Here is a tiny trained network, its code and every weight. The questions are about switching its units off for an input and a class, where a switched-off unit gives its printed mean instead of its output.

import numpy as np


def w(rows, s, z=0):
    codes = np.array(rows[::2]) - 128.0
    scale = np.full(codes.shape[1], s)
    scale[-1] = z or s
    return codes * scale


def norm(h):
    return h / np.sqrt((h * h).mean(-1, keepdims=True) + 1e-5)


def f(y):
    return y / 2 * (1 + np.tanh(0.7978845608 * (y + 0.044715 * y**3)))


def log_softmax(a):
    a = a - a.max(-1, keepdims=True)
    return a - np.log(np.exp(a).sum(-1, keepdims=True))


def net(x, mask):
    res = np.array(x, float).reshape(1, 2) / 4 @ E
    u = 0
    for l in range(4):
        y = f(norm(res) @ A[l][:, :-1].T + A[l][:, -1])
        res = res + np.where(mask[u : u + 4], y, B[l][:, -1]) @ B[l][:, :-1]
        u += 4
    return log_softmax(norm(res)[-1] @ U[:, :-1].T + U[:, -1])


A, B = {}, {}
E = w([
[178,167,49,158,82,143,151,44,156],'x0',
[63,147,152,146,53,6,129,126,100],'x1',
],0.011)
A[0] = w([
[225,45,184,134,227,167,192,184,149,87],'0.n1',
[135,163,36,198,46,61,193,79,80,84],'0.n2',
[65,100,255,164,108,95,108,146,109,55],'0.n3',
[98,96,180,121,144,230,238,104,67,1],'0.n4',
],0.0041,0.0045)
B[0] = w([
[146,76,105,104,81,156,226,151,122,199],'0.n1',
[157,148,79,55,39,130,184,152,69,252],'0.n2',
[166,151,152,255,179,194,116,145,61,179],'0.n3',
[153,85,97,139,137,136,236,118,69,105],'0.n4',
],0.0077,0.0038)
A[1] = w([
[61,108,217,112,114,96,107,148,22,102],'1.n1',
[154,194,104,253,150,174,132,18,148,1],'1.n2',
[147,102,128,161,134,148,155,149,168,58],'1.n3',
[82,143,210,142,192,46,152,175,43,187],'1.n4',
],0.007,0.0011)
B[1] = w([
[162,65,121,218,153,85,140,136,222,245],'1.n1',
[46,93,130,168,126,45,77,185,127,204],'1.n2',
[67,47,184,110,87,82,78,183,100,143],'1.n3',
[189,72,131,253,94,63,39,153,177,255],'1.n4',
],0.0062,0.0058)
A[2] = w([
[142,118,180,75,190,200,131,184,132,154],'2.n1',
[132,111,111,118,154,183,104,92,142,163],'2.n2',
[125,193,152,79,149,164,163,97,157,3],'2.n3',
[117,238,147,102,110,113,254,71,14,103],'2.n4',
],0.0091,0.0039)
B[2] = w([
[26,139,80,50,57,149,86,8,69,233],'2.n1',
[89,91,204,147,154,74,147,196,83,185],'2.n2',
[131,143,144,145,184,135,135,70,156,117],'2.n3',
[166,198,150,78,168,1,212,135,183,253],'2.n4',
],0.0087,0.0054)
A[3] = w([
[125,72,65,254,161,76,134,235,159,248],'3.n1',
[127,201,53,157,21,127,90,104,125,14],'3.n2',
[112,158,214,150,93,72,150,45,120,137],'3.n3',
[111,141,109,153,61,115,69,14,110,58],'3.n4',
],0.0068,0.0015)
B[3] = w([
[162,127,220,158,91,122,98,111,183,246],'3.n1',
[87,81,135,73,189,177,128,103,18,158],'3.n2',
[199,136,78,181,170,254,178,150,203,155],'3.n3',
[43,100,86,43,188,199,98,207,77,147],'3.n4',
],0.0079,0.011)
U = w([
[92,234,115,141,218,197,174,134,182,50],'0',
[148,234,116,111,172,154,108,237,106,10],'1',
[147,242,125,111,160,162,106,218,107,5],'2',
[76,88,115,59,131,166,114,102,37,140],'3',
[161,249,75,98,87,75,215,111,136,150],'4',
[153,112,188,192,100,114,97,134,191,143],'5',
],0.019,0.021)

Each question gives the input, the list of numbers given to net, and the class t.
The units are the neurons (one row each of A and B). Each row of codes is followed by its name. A weight is (code - 128) times the scale printed after its matrix; where a second scale follows, it is the last column's (A, B and U).
mask holds one flag per neuron, layer by layer. A switched-off neuron (its flag False) gives its mean, the last column of its row in B, instead of its output. The means were averaged over made-up inputs and are rounded, as every weight is.
A unit's drop is (log p(t) with every unit on - log p(t) with that unit switched off) / (log p(t) with every unit on - log p(t) with every unit switched off).
The circuit of an input: a set's keep is (log p(t) with only the set's units on - log p(t) with every unit switched off) / (log p(t) with every unit on - log p(t) with every unit switched off). Starting from the 12 units with the biggest drops (on a tie, the unit counted first), units are removed one at a time, each time the one whose removal leaves the highest keep (on an exact tie, the one counted first), for as long as the keep stays at least 0.8.
units of the circuit, in order: the units of the circuit, biggest drop first
k most important neurons: the k neurons with the biggest drops, biggest first
k most important neurons of layer l: the k neurons of layer l with the biggest drops, biggest first
drop when u is switched off: that unit's drop, to one decimal
input [7,-6], class 5: units of the circuit, in order -> (1.n2)
input [8,-4], class 3: 2 most important neurons -> (2.n4; 1.n1)
input [7,-4], class 5: 3 most important neurons -> (2.n1; 2.n2; 3.n1)
input [8,-8], class 5: units of the circuit, in order -> (1.n2; 2.n2)
input [4,-2], class 3: 2 most important neurons -> (1.n2; 2.n4)
input [0,0], class 0: 2 most important neurons of layer 0 -> (0.n3; 0.n2)
input [8,-5], class 5: 2 most important neurons -> (2.n1; 2.n2)
input [3,-1], class 3: 2 most important neurons -> (1.n2; 0.n1)
input [8,-7], class 5: 2 most important neurons -> (2.n1; 1.n2)
input [2,-5], class 3: 2 most important neurons -> (1.n4; 2.n1)
input [7,-2], class 3: drop when 1.n2 is switched off -> 0.5
input [3,2], class 4: drop when 3.n4 is switched off -> 0.0
